[ 29  -8 -11 -22  54  16 -37 -14 -44 -38  53 -34  -4   8  31 -15  25 -47
  -5  56  31  59 -62 -16  51  23   4 -18   2  47  19   0 -70 -55 -20  16
  23  17  -1  16 -20 -37 -34]	5
[ 26 -22 -11 -18  62  48 -36  -3 -42 -18  32 -31  -8  25  28 -34  23 -11
  32  56  35  20 -72 -36  47  36  23  -4 -13  43  30 -16 -67 -60 -14  10
  14 -10  20  35  -4 -61 -29]	7
[ 32 -30 -15  -4  51  43 -37  12 -43  -8  39 -49  -9   2  32 -24  21 -33
  16  57  38  46 -74 -40  65  22  17 -11  -8  36  26  -9 -86 -50 -24  23
  10  28  25  30  -5 -53 -26]	5
[ 20  -6 -15   2   1  33 -42  23  76  46   2  53  57  36 -39  -4  -5  46
 -23 -45  58 -26 -56 -75   8  11 -34 -45 -56  19 -20  -1  45  11 -61  -2
  28 -57   7  87 -54  13  51]	3
[ 49 -29 -11  -5  54  32 -26  -4 -34 -41  39 -33 -21   9  26 -16  11 -46
  27  57  32  37 -61 -37  43  22   4  -1 -21  44  39  -1 -63 -37 -19   5
  10  13  33  22  -1 -79 -33]	8
[ 27  -7 -16 -11 -12  25 -66  22  59  33   3  46  42  25 -33  -9 -17  49
 -19 -38  77 -58 -61 -71  -1 -12 -42 -56 -62   5 -19   3  51  19 -48  -2
  25 -38   8  85 -56  26  81]	0
[ 49  -6  -2  -4  66  42 -33   0 -32 -14  39 -13 -30   9  14 -12  11 -44
  23  50  40  50 -67 -30  39  31   6  -5  -8  48  29  -1 -69 -37 -24   8
 -10  28  18  37   2 -66 -53]	3
[ 71  15 -19 -30 -10  21 -78  21  58  25   2  19  44  34 -43 -30 -21  43
 -34 -24  85 -49 -60 -54  -9 -26 -37 -50 -57   4  -1  18  47   1 -60 -10
  23 -37  14  36 -59  15  76]	0
[ 27 -10  -1 -15  63  35 -25  -9 -30 -19  39  -2 -14   8  22  -6  22 -31
   8  46  38  55 -69 -32  49  31   7 -11   3  58  25   3 -59 -31 -20  14
  18   8   3  42 -21 -45 -28]	3
[ 31  -6 -26  -8 -10  42 -93  36  38  10  10  -2  57  24 -26 -12  -7  25
  -6 -26 107 -48 -52 -53 -42 -11 -46 -52 -89  41  -2  -2  55 -19 -65  15
  12 -70  33  32 -17  -2  60]	4
[ 25 -41 -31 -13 -16  34 -62   8  49  21   6  31  71  44 -29   3  -9  20
 -28 -54  65 -48 -53 -84   8  -6 -37 -59 -66  12 -19   5  60  -3 -38  10
  26 -73   2  64 -55  17  81]	1
[ 37 -14 -24  -5  -2  37 -73  13  65  22  -1  34  55  23 -35  -9 -10  34
 -12 -38  64 -58 -45 -67 -13   4 -45 -65 -61  26 -18  -4  51 -14 -52  -1
  12 -68  18  67 -50  -4  61]	4
[  5  -8 -14 -15  40  24 -21 -21 -61 -46  45 -18 -23   3  27 -10  20 -51
  -4  43  30  44 -55 -43  31  24   3 -25   6  64  11   1 -56 -25  19   7
  33   7 -15  30 -27 -32 -34]	7
[ 34 -14 -36 -17 -18  39 -80  24  43  18   2  -9  74  31 -36  -9 -16  25
 -16 -34  95 -52 -53 -76 -34 -12 -40 -66 -90  19   2   6  53  -8 -60  14
   7 -70  25  26 -24   4  78]	1
[ 17 -27 -24 -16 -17  39 -67  22  55  29  17  41  56  35 -32  -2   9  38
 -18 -38  75 -38 -65 -67 -15  -3 -37 -49 -82  22  -4   1  64  -8 -30  -1
  21 -54  21  95 -41  10  72]	2
[ 28 -20 -20 -21  -2  25 -73  29  57  24   5  46  70  29 -32 -12  -7  39
 -19 -34  70 -41 -54 -69  -9 -16 -41 -48 -67  14   0   3  52 -15 -49   5
  19 -54  18  82 -54  31  76]	0
[ 22 -14  -5 -15  51   6 -21 -19 -28 -48  48 -18  -3  18  22  -6  15 -39
  14  50  23  40 -56 -33  40  30  -9 -17 -20  53  25   0 -47 -26 -16   4
  21  -1  14  15 -22 -55 -33]	8
[  14  -21  -12  -18   55   30  -16    2  -28    3   10  -23  -27   -2
   11  -25   24  -21   36   51   30   30  -67  -40   63   59   16   -2
  -25   43   27   -3 -101  -42   -9    9   23   30    3   41    4  -77
  -47]	3
[ 19  -7   9 -40  43   6 -37 -12 -31 -34  34  12  -9   3   9 -19  11 -32
   4  48  37  26 -63 -36  45  21  -5 -19  -7  46  17   9 -63 -31   8   7
  12  19   7  32 -35 -25 -16]	0
[ 37  -9  -9  -6  63  46 -43  11 -30  -9  28  -6 -18   2  20  -9  19 -41
  32  56  43  49 -66 -25  47  40  15 -12  -8  40  45  -5 -66 -40 -18  14
   3  21  19  38   1 -54 -48]	3
[ 64  25 -23 -24 -20  23 -61  21  58  23  -4  13  32  26 -47 -25 -19  30
 -30 -35  81 -37 -71 -51   8   3 -30 -44 -44  18   1  10  41 -14 -67  -8
  42 -35  -5  40 -57  -8  57]	3
[ 68  10 -16 -39  -5  21 -83  25  45  18  14  24  50  36 -36 -24 -14  24
 -35 -24  88 -40 -68 -46  -3 -14 -39 -54 -44   1   2  20  52 -12 -51  -7
  31 -23  15  38 -66  21  80]	0
[ 49 -27 -16  -8  71  45 -27   6 -36 -24  50 -16 -19  25  30 -13  26 -37
  37  42  30  48 -87 -30  37  36  12  -2 -27  30  14  -4 -64 -41  -2   2
  18   7  18  37 -25 -71 -31]	6
[ 19 -24  -1 -41  46  21 -25 -25 -32 -38  39  -9  -3  13   7 -16  28 -26
  -7  52  33  33 -50 -30  34  33  -6 -25 -16  64  37  14 -57 -36  -6   0
  18  11  11  19 -22 -49 -16]	2
[ 26  -9 -31  -2 -18  14 -42  14  71   5   9  28  68  31 -31  -8 -11  29
 -27 -37  60 -37 -40 -71  -1 -15 -39 -51 -74  27   4  -2  53   7 -63  -8
  35 -70  22  51 -51   2  58]	8
[ 45 -45 -21 -12  75  42 -32   5 -29 -15  39  -2 -14  38  13   3  18 -47
  27  47  33  27 -59 -39  53  35   9 -21  -6  22  27   1 -47 -43  -1  12
  -4  -1  28  35  -7 -45 -32]	1
[  3 -26  -1 -14  51  41 -27  -2 -40 -26  25 -20 -16  19  36 -29  23 -30
  30  47  26  22 -56 -54  36  45  19  -5 -10  47  18 -11 -72 -56   8  -1
  19   0  10  55  -7 -58 -42]	7
[ 17 -11 -12  -4  55  45 -47  -8 -56 -38  44 -13 -13   5  32 -14  17 -51
  23  48  42  45 -65 -38  38  32  16 -14  -1  46  19 -13 -57 -44   9   6
   4   2  17  34 -13 -50 -46]	7
[ 69  28 -27  -9 -21  41 -74  10  40  -1   8  11  35  24 -32 -30 -22  10
 -34 -36  89 -33 -65 -57 -12 -22 -27 -50 -33  22  -7   6  55  -4 -46 -13
  26 -49  10  38 -63  -2  59]	7
[ 28 -24 -20 -23  -4  27 -60  27  59  27   3  44  63  47 -33 -13  -4  40
 -33 -38  65 -46 -41 -63  -9 -18 -38 -53 -58   8   0   3  69  -9 -52  -5
  33 -55   7  81 -58  32  82]	0
[ 25 -29   2 -21  67  15 -26 -27 -29 -52  49 -26  -9  26  32  -5  16 -43
  11  53  34  47 -52 -22  31  28 -14 -14 -10  50  25   1 -41 -33 -17   3
  32   2   3  21 -19 -65 -23]	8
[ 90   7 -28 -21 -13  25 -75  14  46  12   9   5  33  24 -37 -23 -20  14
 -31 -33  80 -46 -53 -47 -23 -14 -41 -52 -47  20 -10  16  47 -28 -49  -8
  26 -36  16  30 -55  -9  60]	4
[ 33 -24 -14 -21  66  30 -43   8 -44 -19  45   4 -13  12  21  -9  21 -30
  26  55  40  33 -74 -21  53  22   8 -20  -6  26  29  -3 -50 -39  -5  10
   5  22  23  47 -21 -29 -20]	0
[ 56 -25 -24  -5  -1  56 -55  28  57  21  16  32  55  50 -41  -6  -7  28
 -21 -40  73 -31 -68 -59  -9 -15 -36 -51 -69   7 -11  -3  68   1 -58  -2
  28 -71  15  61 -57   3  83]	6
[ 44 -31 -17 -10  52  35 -39  -6 -43 -40  33 -10 -19  16  19   0   5 -63
  23  50  43  19 -49 -36  48  31  10 -24  -2  36  39  -2 -56 -41  -3  11
  -5   9  24  22   0 -47 -33]	1
[ 16 -18 -11 -19  48  -2  -6 -31 -36 -57  47 -22  -8  -3  30  -9  13 -54
  11  40  16  49 -58 -29  51  34 -11 -23  -5  58  25   0 -70 -30  -6   3
  34  22   2  16 -35 -71 -32]	8
[ 31 -22   1 -28  52  15 -38 -23 -38 -55  44 -16 -14   6  21 -13  15 -51
   3  46  46  29 -49 -16  21  29 -17 -28   6  68  14  10 -58 -46 -10   8
  26   8   4  10 -26 -49 -27]	4
[ 74  23 -23 -11 -22  29 -83  16  53  16  12  -2  49  20 -32 -25 -20  19
 -47 -33  71 -20 -72 -46  11 -11 -29 -50 -45   3 -11   4  40 -12 -62   3
  11 -23  15  25 -60   1  60]	5
[ 93  17 -34 -25  -9  38 -66  17  51  15  22  21  41  50 -46 -13 -14  29
 -19 -39  75 -33 -88 -45 -11  -8 -35 -54 -66   1 -19  14  67   0 -57 -13
  32 -47  11  23 -83 -11  74]	6
[ 88  21 -33 -27 -25  11 -60  12  62  -1  11  -5  37  32 -47 -22 -29  26
 -28 -18  79 -46 -61 -56 -17 -21 -38 -47 -64  17  12  14  53  -7 -66 -11
  33 -37  24   9 -51 -14  64]	8
[ 45 -41  -6   1  78  46 -48   9 -48 -22  43 -18 -28  26  39  -4  20 -46
  40  55  36  38 -50 -26  25  27   0  -9 -15  52  19   4 -55 -49  -9  13
  -2   1  24  35  -3 -60 -56]	4
[ 30 -29 -25 -13 -10  27 -64  23  49  14  13  30  62  29 -29  -6  -8  24
 -18 -42  72 -46 -47 -62 -14 -16 -47 -52 -61  44 -14  -2  51 -33 -52   9
  22 -74  19  73 -47  10  64]	4
[  50   -6  -29  -20  -15   39 -105   27   36    3   19   -6   64   22
  -26  -18   -8   18   -5  -30  108  -45  -60  -58  -39  -19  -45  -51
  -82   36   -6    3   59  -39  -68   14   11  -65   35   25  -34   -5
   63]	4
[ 18 -22 -23  -9 -18  40 -53  21  59  46   6  40  69  27 -49  -8  -1  43
 -13 -41  70 -33 -81 -59   1  -1 -27 -45 -85  18  -6 -14  47   0 -52  28
  18 -51  13  78 -35   8  71]	3
[ 34 -16 -16  -3  51  35 -51   8 -44 -16  49 -30 -11   4  30 -15  23 -53
  20  54  32  54 -77 -26  57  34  18  -6 -15  26  17 -15 -75 -59  -4  17
  -8  34  28  34  -1 -53 -49]	5
[  52    4  -16   -9   -5   56  -76   39   52   17    1    6   56   22
  -38  -18  -19   38    0  -37   91  -33  -73  -62  -32   -5  -41  -49
 -101   11   -6    1   47   -3  -75    4   15  -64   30   29  -43  -24
   73]	6
[ 40 -25  -3 -30  71  13 -10 -24 -28 -45  50 -28  -8  16  27 -11   9 -29
   6  62  18  47 -61 -26  44  24  -8 -15  -5  58  35   5 -68 -49 -30   4
  22   1  15  15 -22 -67 -24]	8
[ 35 -30 -20 -10  46  28 -32  -7 -51 -42  42 -17 -14   9  25  -2  10 -63
  12  45  39  25 -52 -46  49  23   8 -24  -6  42  28   1 -62 -40  -2   9
   0   2  17  25   0 -35 -32]	1
[ 78  -7 -46 -27 -21  29 -68  15  37  12   2   3  39  39 -37 -11 -20   7
 -37 -34  88 -46 -55 -63  11 -21 -30 -68 -43   3  -3  27  53  -2 -51  -9
  33 -46   2  13 -62  10  71]	1
[ 62  12 -23 -24  -8  19 -84  17  61  18   1  24  53  31 -50 -24 -16  36
 -34 -29  80 -44 -58 -57 -15 -19 -44 -55 -54   0  -7  15  61   2 -53 -12
  23 -45   9  41 -65  17  74]	0
[ 18 -13 -35 -27  30   0 -19 -32 -44 -51  35  -8  -2  -1  25   1  17 -64
  -2  25  32  23 -44 -45  44  37  -2 -42  -5  54  22  12 -64 -22  13  10
  35  20 -13   7 -36 -33 -19]	1
[ 71  18 -18 -22 -18  25 -58  16  56  26  12   0  42  24 -41 -32 -24  26
 -41 -22  72 -28 -77 -44   2  -8 -32 -57 -44   4 -15   5  23 -17 -70   1
  19 -15  17  33 -56  -4  64]	5
[  19   -3  -14  -26   -5   38 -110   42   47   11    8    8   68   18
  -29  -15   -8   38  -12  -22  114  -41  -54  -63  -44  -28  -49  -45
  -92   25   15    0   64  -18  -64   22   10  -61   27   50  -17   20
   86]	0
[ 29 -14  -8 -20  57  35 -30   0 -28  -1  35 -28 -13  12  15 -23  22 -23
  25  52  37  32 -77 -28  48  49  16  -8 -15  39  31  -8 -76 -49 -21   7
  10  31  16  35   2 -67 -36]	3
[ 32 -46   0 -16  72  39 -37  12 -35 -12  33 -24 -20  27  32 -17  26 -32
  34  57  31  21 -48 -36  32  41   4  -7 -15  46  23  -1 -68 -67  -3  10
  10   5  25  41   2 -60 -43]	4
[ 40  -7 -11  -8  -5  42 -58  12  63  21  14  53  70  36 -29  -3 -10  33
  -7 -47  57 -47 -70 -68   5  15 -41 -61 -70  13 -23  -3  47   9 -60  -6
  25 -56  16  74 -72   4  78]	6
[ 56 -23  -3   4  80  57 -37  10 -29 -18  44  -8 -15  24  17  -7  13 -41
  34  48  37  48 -72 -30  29  39   4  -7 -26  29  22  -4 -61 -28 -12   4
   5   0  29  31 -17 -72 -31]	6
[ 19 -20  -8 -29  59  15 -34 -12 -36 -40  39   2 -17   1  24  -8  17 -40
   1  46  38  35 -50 -31  47  21  -5 -24  12  48  28   8 -57 -28   2   3
  24  31   0  38 -35 -30 -14]	0
[  16   -7  -17  -23   -9   36 -102   41   53   18   -5    7   74   11
  -43  -16  -10   54  -11  -28   90  -40  -69  -65  -30   -9  -47  -47
  -89   19    6    7   52  -12  -56   14    8  -63   30   43  -39    5
   82]	0
[ 25 -17   0 -12  61  38 -27   1 -31   5  32 -20 -15  19  24 -19  22 -18
  26  51  33  33 -73 -33  48  51  15  -6 -24  40  32 -10 -73 -37 -23  20
  13  26   8  42   2 -58 -34]	3
[ 18 -35  -7 -12  71  51 -32  -5 -35  -8  25 -26   2  27  26 -34  22 -15
  32  54  19  25 -61 -48  41  47  17 -10 -18  44  23  -8 -85 -52 -14   3
  11  -9  19  40  -9 -71 -41]	7
[ 29 -12 -23 -25  44   9 -35 -35 -41 -49  42 -17   8   2  16  -4  10 -64
   0  34  34  27 -49 -30  32  35  -8 -40  -8  51  23  13 -66 -38  -3   3
  13   5   1   8 -22 -48 -23]	1
[ 48 -14 -16 -11  -3  51 -58  13  61  40  18  38  78  49 -36  -7  -8  49
 -13 -38  62 -44 -88 -60 -10  10 -37 -67 -78   2 -24   0  51  20 -60  -1
  29 -59  19  61 -76   3  94]	6
[ 54 -40   2  -3  73  46 -48  -2 -41 -23  39 -24 -23  28  33 -17  16 -48
  32  57  34  32 -48 -23  23  25   2 -13 -10  44  22  -7 -55 -52  -9  12
  -9   5  24  29  -3 -67 -50]	4
[ 80  -5 -32 -11  -1  50 -65  23  50  23  12   2  44  40 -31 -16  -6  36
 -15 -33  68 -29 -89 -55 -13  -4 -34 -51 -68  -3 -15   9  48   3 -53  -6
  36 -50   5  39 -69 -15  79]	6
[ 24 -13 -33 -21 -28  33 -63  19  48  27  16  34  68  21 -42 -12   3  44
 -29 -38  81 -38 -81 -64  -1 -10 -35 -62 -74  22   0  -2  60  -1 -44   5
  27 -56  23  73 -57  18  91]	2
[ 30 -41 -11 -11  63  23 -15   2 -26 -19  33 -48 -13  26  29 -23  17 -19
  36  63  19  23 -57 -45  45  33   3  -1 -38  44  44  -6 -83 -42 -28  11
  23   7  21  27   6 -78 -36]	8
[ 70  14 -18 -11 -17  28 -66  19  54  26   8  -2  31  22 -38 -24 -24  20
 -37 -30  68 -22 -71 -50   0  -7 -34 -49 -45   0 -23   8  32 -12 -56  -1
  18 -16  11  40 -56  -8  56]	5
[  16    4  -19  -26  -16   28 -103   39   42   18    0    2   62   15
  -25  -20   -9   42   -4  -24  105  -52  -61  -60  -28  -12  -43  -47
  -92   22    8    9   43  -10  -59    7   20  -47   20   50  -27   10
   74]	0
[ 19 -41  -4 -23  50  39 -28   4 -27 -10  20 -16 -10  19  23 -25  36 -18
  29  49  25  20 -57 -45  53  49  10  -7 -28  48  38   7 -77 -46  -1 -10
  11  17  26  54  -6 -71 -31]	2
[ 13 -12 -18 -17 -24  29 -54  10  72  25  -4  68  62  21 -43 -10   3  43
 -12 -48  63 -50 -61 -70   1  22 -33 -53 -79  20  -8  -1  50   1 -28 -10
  21 -43  29  92 -58   0  70]	2
[ 38 -15 -21  -6 -11  24 -68   5  67   6  20  29  65  37 -35  -9  -8  27
 -14 -29  59 -50 -74 -67   2  -4 -48 -43 -80  18  -7 -12  57  -7 -60   6
  19 -73  17  73 -37  -1  72]	8
[ 24 -11 -25 -13 -15  28 -81  25  55  -9   6 -18  69  16 -26 -13 -16  30
  -6 -30  86 -30 -58 -64 -28 -14 -52 -44 -93  34  11  -2  54 -16 -77   8
  13 -64  33  23 -28 -27  61]	8
[ 25 -38 -13  -8  59  28 -22  -1 -34 -26  40 -48  -7  19  38 -22  26 -22
  35  60  23  29 -64 -45  49  28  10   2 -38  42  38 -13 -65 -46 -22  12
  18  -5  26  34   8 -72 -28]	8
[ 46 -14 -19 -10  -4  61 -83  47  47  13   7  -9  64  36 -29 -20 -12  35
   1 -38  92 -25 -79 -64 -39  -1 -38 -40 -97  14   0  -4  55 -15 -69   9
  20 -64  30  27 -45 -26  76]	6
[ 16 -24 -13 -21  41  34 -40   2 -41 -10  24 -24   0   1  20 -25  33 -21
  23  53  29  23 -60 -38  48  49  13 -18 -39  41  45  -2 -77 -44  -1   0
  10  12  24  39   1 -61 -27]	2
[ 68  20 -26 -30 -13   5 -59   9  56   1  12  -1  53  44 -35 -19 -18  30
 -30 -25  59 -42 -48 -54   4  -4 -41 -49 -62  20  12  15  59 -11 -71 -13
  40 -48  16  10 -63  -9  60]	8
[ 40 -30 -12  -4  59  44 -33  11 -39 -13  42 -20 -35  11  30 -13  23 -46
  22  59  37  56 -77 -26  69  25  27   0  -1  21  15 -14 -70 -52   2  20
   1  36  24  42  -4 -54 -43]	5
[ 72   2 -11 -28  -6  35 -74   8  49  24  -1   7  30  29 -41 -24 -31  28
 -25 -31  84 -60 -45 -46 -21  -5 -48 -67 -55  19 -16  12  49 -20 -63  -5
  18 -37  14  27 -54 -23  70]	4
